In the rows, 128 means zero.
Here are made-up elements, facts about them, and rows of numbers that follow some of those facts. Name the element behind each unnamed row.

How the elements are related:
k_103 φ:k_587 χ:a
k_108 φ:k_674 χ:b
k_109 χ:a
k_115 φ:k_831 χ:a
k_118 φ:k_763 χ:a
k_131 φ:k_572 χ:b
k_177 φ:k_759, k_303 χ:b
k_186 φ:k_822 χ:c
k_200 φ:k_572 χ:a
k_21 φ:k_587, k_653 χ:c
k_210 χ:a
k_230 φ:k_667, k_767 χ:a
k_243 χ:c
k_273 φ:k_831 χ:b
k_288 φ:k_572, k_838 χ:b
k_297 φ:k_38 χ:a
k_300 φ:k_108 χ:b
k_303 φ:k_108, k_831 χ:a
k_31 φ:k_335, k_4, k_103, k_109 χ:a
k_317 φ:k_763 χ:a
k_325 φ:k_230 χ:a
k_335 φ:k_674 χ:b
k_341 φ:k_31, k_530 χ:b
k_370 φ:k_650, k_987 χ:a
k_375 φ:k_210 χ:a
k_38 φ:k_763, k_883 χ:a
k_393 φ:k_964 χ:a
k_396 φ:k_87 χ:a
k_4 χ:b
k_403 φ:k_540 χ:a
k_409 φ:k_759 χ:a
k_429 φ:k_530 χ:c
k_433 φ:k_335 χ:a
k_443 χ:c
k_445 φ:k_4, k_899 χ:a
k_46 φ:k_186, k_4, k_325 χ:b
k_462 φ:k_660 χ:a
k_472 φ:k_375, k_31, k_530 χ:c
k_491 χ:a
k_514 φ:k_553, k_767 χ:c
k_530 χ:a
k_540 φ:k_587 χ:a
k_553 χ:a
k_565 φ:k_899 χ:a
k_572 φ:k_763, k_335, k_540 χ:a
k_587 φ:k_674 χ:a
k_588 φ:k_375, k_443 χ:a
k_591 χ:a
k_605 φ:k_613, k_540 χ:a
k_613 φ:k_899 χ:b
k_615 φ:k_767, k_838 χ:a
k_626 φ:k_131 χ:b
k_650 φ:k_763 χ:b
k_653 φ:k_131, k_396 χ:a
k_660 φ:k_210, k_491 χ:a
k_667 φ:k_587, k_763, k_335 χ:b
k_668 φ:k_288 χ:b
k_674 φ:k_763 χ:b
k_700 φ:k_587, k_763, k_4 χ:b
k_730 φ:k_763, k_445 χ:a
k_737 φ:k_409, k_987 χ:b
k_757 χ:b
k_759 φ:k_108, k_911 χ:b
k_762 φ:k_859 χ:a
k_763 χ:b
k_767 φ:k_115 χ:a
k_796 φ:k_587, k_177 χ:a
k_805 φ:k_653 χ:a
k_811 χ:a
k_822 φ:k_763 χ:b
k_831 φ:k_572, k_540 χ:a
k_838 χ:b
k_84 φ:k_4, k_540 χ:a
k_840 φ:k_177 χ:b
k_841 φ:k_987 χ:a
k_85 φ:k_21, k_674 χ:a
k_859 χ:b
k_87 χ:b
k_883 χ:a
k_89 φ:k_472 χ:a
k_899 φ:k_763 χ:c
k_904 φ:k_763, k_591, k_767 χ:a
k_906 φ:k_108, k_87, k_115 χ:a
k_911 χ:a
k_916 φ:k_317, k_540, k_409 χ:b
k_921 φ:k_335, k_4 χ:c
k_964 χ:b
k_986 φ:k_540, k_103 χ:a
k_987 φ:k_335 χ:a

Named rows:
k_840: [122 186 112  90 104 173 176 153 132 116 142 150 159 161 131  99 167 160
  79  86 127 120 103 137 157 101 131 123 138 126  92 162 158 105 108 106
 148 108 153 113  90  76 141 143]
k_177: [118 181 104  85  91 173 178 147 134 113 149 140 160 172 125 105 159 150
  67  78 139 131 110 137 159 107 162 106 137 130  94 168 157 103 113  93
 149 103 156 102  97  68 149 146]
k_838: [101 183 120  86 109 182 167 147 131 106 127 157 156 158 120  91 165 155
  99 124 122 104  94 143 170 105 119 124 124 111  96 135 174  97 107 113
 148 125 147 123  95  98 134 151]
k_916: [128 175 123  92  96 173 177 162 144 109 148 154 159 158 135 103 166 158
  85  78 125 114  90 146 163  91 123 124 129 127  93 164 159 113 108 108
 154 116 155 116  94  80 142 138]
k_899: [121 163  92 125 157 174 133 178 144 127 163 149 129 209 184 151 220 128
 125  73 108 120 123 146 201 157 135 191 157 126 138 165 133 112  69 126
 143 117 153 158 152 119 142 124]
k_565: [114 136 108  91 127 185 146 139 112 151 169 145  61 163 156 122 205 114
 105  91 112  87  86 151 159 142 120 111 137 134 123 142 102  97  95 106
 109  93 167 152 107  89  91  95]
k_325: [123 142 136  95 137 193 165 117 111 157 148 154  70 149 156 131 207 134
 105  88 117  88 100 133 146 126 122 103 136 118 125 130 104  94  89 104
 105  77 177 152  96  73 112 120]
k_375: [107 142 105 100 112 196 156 128 119 158 161 157  91 162 137 128 200 159
 118 128 115  87  73 148 135 114 121  92 172 118 111 141  74 114  92 120
 116  84 169 152  94  79 107  87]
k_4: [107 186 111 101 108 178 167 156 130  98 138 151 145 169 113  85 165 148
  94  96 118  96  89 142 186 108 101 127 116 120  95 139 171 108 114 116
 152 129 158 135  99  97 107 150]
k_757: [108 188 114  92 104 180 166 148 131 105 132 154 158 163 120  91 159 157
  95 119 122 104  94 142 169 102 119 121 131 114  96 140 165  99 107 110
 155 121 146 121  96  98 127 149]
k_605: [123 125 137 102 120 190 159 140 123 153 167 145  73 153 155 132 201 122
 106  90 112  75  71 157 152 126 129  92 126 131 124 140 102 103  94 104
 114 100 175 148 109  79 103 105]
k_200: [116 109 142  87 118 192 153 149 127 167 160 164  67 141 144 131 195 129
 112 109 114  87  82 158 148 127 137  96 133 129 117 134 106 103  91 104
  96  99 146 145 113  95 123 102]
k_462: [110 137 119  99 119 194 153 130 118 158 155 153  78 156 146 130 200 138
 108 109 115  91  84 147 147 127 134  94 149 123 121 137  92 103  93 110
 107  87 167 152 101  82 107 106]
k_626: [114 179 110  78 108 173 165 163 143 121 139 159 150 147 138  96 168 162
  86 101 120 116 101 146 150 110 121 134 140 126  87 153 172 103 106 110
 137 116 125 114  98  84 143 135]
k_109: [ 98 131 127  98 122 199 151 123 110 147 146 153  76 161 126 125 191 129
 114 123 110  74  75 144 160 132 134  82 126 112 128 116 104  92  92 109
 113 104 175 163 108  98  97 127]
k_370: [119 129 127 100 124 195 154 131 112 161 154 163  75 151 137 137 193 137
 100  86 122  90  91 138 154 129 136  92 141 125 124 135  97  99  92 106
 102  84 168 153 103  84 112 119]
k_403: [123 118 146 101 113 192 163 143 128 150 165 147  79 151 155 137 197 126
 110  86 111  77  67 157 155 117 136  85 128 128 126 143  99 106  94 104
 114 102 178 151 104  80 107 110]
k_89: [117 135 121  98 122 195 158 133 116 155 160 155  81 157 146 128 201 143
 110 108 116  87  81 146 143 127 128  92 151 124 121 139  88 107  94 113
 107  86 167 150 101  82 106 100]
k_904: [123 136 132  98 135 199 153 126 112 161 147 164  77 148 161 132 202 128
 116  94 113  84  99 145 157 127 135 109 146 118 137 141  97  89  80 109
 119  84 160 144  92 100 113 117]
k_737: [123 181 115  90 103 175 176 154 135 117 142 162 154 158 120 102 160 167
  75  75 132 121 107 133 163 100 125 123 136 126  90 158 160 107 110 108
 141 108 149 120  91  83 142 146]
k_21: [110 176 104 125 160 168 157 178 165 131 128 121 151 183 194 158 219 176
 104 104 101 115  77 143 146 163 143 150 153 114 123 135 139 109  79 115
 115 116 178 158 158  64 153 154]

Which element is each row?
No name comes twice in this set of rows, the named rows included.
[124 174 141  88 112 179 181 159 140 106 150 150 156 160 141  87 181 159
 103  98 129 111 106 153 166  99 116 124 138 120  83 165 168 114 107 104
 148 111 142 106  91  96 138 120] : k_273
[135 124 155 115 123 186 173 153 137 147 160 130  91 140 180 138 194 133
 106  73  96  61  32 162 137 115 141  75 117 129 135 144  94 102  94 106
 125 109 197 151 100  73  99 126] : k_540
[132  92 160  97 122 195 151 167 134 174 167 185  70 128 146 139 184 132
 116  78 113  79  80 163 165 122 139  97 122 133 122 145 104 106  87 106
 103 111 137 156 111 119 128 106] : k_572
[113 156 119 129 156 181 164 171 146 128 150 150 133 198 145 154 213 173
 112  74 120 119 110 133 194 162 119 151 140 118 110 140 141 130  88 117
 108 115 178 178 161  91 145 146] : k_921
[116 127 117  92 101 192 161 121 110 159 163 147  77 160 128 144 183 123
  81  82 128 102  97 136 150 133 173  75 135 132 125 143  93  93  97  95
 107  82 179 143 114  64 121 120] : k_409
[136 180 128 100 137 190 178 178 138 121 132 169 160 150 123  82 154 215
  88  67 125  99 112 143 175 139 118 108 140 126  77 160 158 109 117 109
 117 108 130 134  97 131 110 155] : k_335
[116 183 118  84 109 179 175 157 136 106 148 144 158 168 133  83 169 164
  88  99 132 118 111 151 163 122 138 112 142 123  82 166 163 107 112 100
 140 107 139 104  94  97 129 131] : k_300
[123 188 113  91 112 173 173 156 133 110 145 152 151 160 135  93 172 158
  87  81 122 112 100 139 169 102 105 135 133 122  93 154 165 109 110 113
 144 111 150 124  89  85 125 139] : k_46
[145 192 128 104 127 182 173 166 137 122 127 170 162 140 152 101 161 180
  89  52 116  98 106 139 164 105 116 133 138 120 107 166 152  96 102 118
 155 109 145 122  79 108 125 165] : k_667
[115 190 108  92 104 178 175 159 137 111 145 159 163 165 125  91 171 182
  91 101 127 113  97 142 160  98 107 130 152 124  86 163 151 121 111 117
 146 109 144 122  86  83 130 126] : k_341
[128 149 132 109 152 194 162 153 128 156 139 126 102 146 186 120 193 167
 101  89  95  61  55 162 127 157 150  67 144 124 129 145  88  85  94 104
 107  94 173 145 101 103  72 137] : k_587
[119 141 126  98 124 191 161 134 121 159 150 138  88 151 163 134 194 138
  96  89 109  80  68 145 136 134 148  82 137 126 132 142  92  92  93 104
 110  91 180 145 101  73 103 128] : k_796
[117 181 116  83 108 177 170 162 141 116 139 159 153 153 133  94 170 166
  88 102 125 112 106 142 163 103 117 130 140 124  89 153 165 108 108 109
 141 115 137 115  92  88 142 135] : k_668
[123 127 138 102 132 199 161 140 116 163 155 171  71 146 131 126 190 158
  99  78 116  79  87 141 161 140 129  88 132 125 114 137  98 105  96 108
  88  90 169 164 104  97 102 120] : k_433

The same elements again, as new rows of numbers:
Named rows:
k_540: [135 131 167 134 116 108 146 125 124 148 128 181 105 159 109 158 152 179
 104  77 157 117 128 122  96 103 136 106 120 111]
k_89: [172  92 111 108 131 125  70 121 104 134 130 140  96 168  58 158  94 142
 150 126 129 122 153 152 106 137 107 114 128 136]
k_565: [128 109 134  87 141 103 146 149 126 121 113 147  95 117  85 156 147 153
 124  95 131  89 141 124 102 146 138 143 103 119]
k_530: [178 119 141 136 104 115  84 124 133 136 112 147 103 185  87 160  98 170
 139 102 151 126 159 170  96  86 112  96 128 143]
k_370: [111 102 112  88 106 107 122 142 134 150 116 148  69 132  91 104 138  97
 146 131 151  87 158 120 105 155  90 131 126 121]
k_118: [114 109 116  92 142 107 146 154 140 129 106 161  72 134  85 150 146 127
 133 116 133  83 147 129 111 138 136 140 108 128]
k_831: [138 134 147 147 128  94 123 111 116 151 126 188  90 135 119 157 155 139
  98 110 142 104 103 110 104 120 129 105 124 111]
k_445: [128 110 131  97 140 118 149 151 127 124 115 162  94 123  77 148 136 157
 131 107 140  87 153 150  96 136 150 145 102 129]
k_883: [125 125 142 101 135 111 149 158 171 109  92 149  83 131 112 148 146 134
 126 101 148 102 145 132 108 101 136 121 123 125]
k_591: [129 138 115 122 143  77 128 149 160 123  91 169  80 131 123 141 146 133
 113 115 149  97 134 147  93  88 143 121 125 136]
k_587: [126 119 170 142 111 110 136 149 136 138 121 183  85 167 133 172 138 163
 112 108 145 107 140 142 117 106 144 103 133 130]
k_393: [160 158 110  44 112  83  70  86 170 136 194  90  83 128 122 173 120 144
 139  82 135  67 158  95 138 127 129 123 118 140]
k_822: [ 88 147 101 160 127 177 172 148 157  93 120  87 196  90 179  89 152 116
 149 140 100 168 138 148 134 125 150 162 120 168]
k_668: [113 167  95 157 135 164 153  80 140 145 151 116 203  85 155  64 129  85
 117 109 119 188  93 109 131 139 131 150 150 158]
k_964: [112 197 116  98  83 153  90  81 188 103 190  20 200 111 203 114 131 146
 142  86 106 159 150 107 168 100 137 140 137 164]
k_757: [121 164 102 134 111 189 119 108 170  97 143  72 204  89 156  90 120 126
 152 125 104 179 112 124 167 113 125 134 127 142]
k_700: [ 79 135  99 149 125 198 167 131 122 113 146 108 203  93 157  94 138 116
 142 151  91 164 134 141 157 168 140 172 112 173]
k_613: [ 93 146 126 159 123 189 175 130 145 104 143  89 215  90 151  97 167 149
 127 108 112 175 119 125 141 142 151 151 124 145]
k_737: [ 77 131 101 137  80 201 133 125 117 139 145  85 189 105 180  43 159  93
 153 157 119 164 117 103 156 166  83 140 132 130]
k_859: [137 153 112 145 101 187 112 149 194 129 139  71 225  71 147  79  71 147
 166 135 116 169  69 132 168  50 116 127  82 112]
k_921: [135 122 190 150 175  56 156 141  73 145 110  52 151 147 134  96  92 104
 148 186 130 150 150 138 146 205 136 172 130 106]

Which element is each row?
No name comes twice in this set of rows, the named rows included.
[ 83 168 147 189 106 172 178 164 193  95  99  99 196 131 194  94 174 155
 131 109 133 188 145 162 131  72 170 121 151 155] : k_763
[ 77 144 112 149 102 188 160 137 161 108 119  92 184 107 172  47 156  91
 149 142 117 175 143 132 138 131 125 150 136 163] : k_650
[109 130 147 115  78 106 114 150 143 159 106 156  78 164 112 119 142 125
 143 116 171 102 152 121 112 110  80 114 131 119] : k_987
[ 98 168 141 196  99 171 161 134 149 101 128  94 210 134 178 104 144 163
 136 108 123 193 151 175 123  95 164 127 127 178] : k_4
[113 180  94 187 121 141 150  90 160 131 130 123 199  98 182  74 138 107
 107 104 127 191  96 133 127  88 147 134 152 163] : k_838
[171 147 185 127 169  63 124 120 111 129 107  24 155 126 156 114  77 113
 131 154 142 154 120 107 174 152 134 151 147  90] : k_243
[ 79 123 102 144 115 197 154 120 105 120 167 104 193  90 167  67 165 118
 140 139 106 163 113  98 146 173 119 156 124 128] : k_916
[150 116 112  90 121 101  91 131 157 135 128 137  88 128  90 158 105 139
 137 115 140  98 127 122 120 104 110 113 118 106] : k_811
[136 147 187 150 190  40 149 161  97 117  77  36 158 133 158 116 102 115
 139 178 134 148 152 146 151 162 166 161 134 109] : k_186

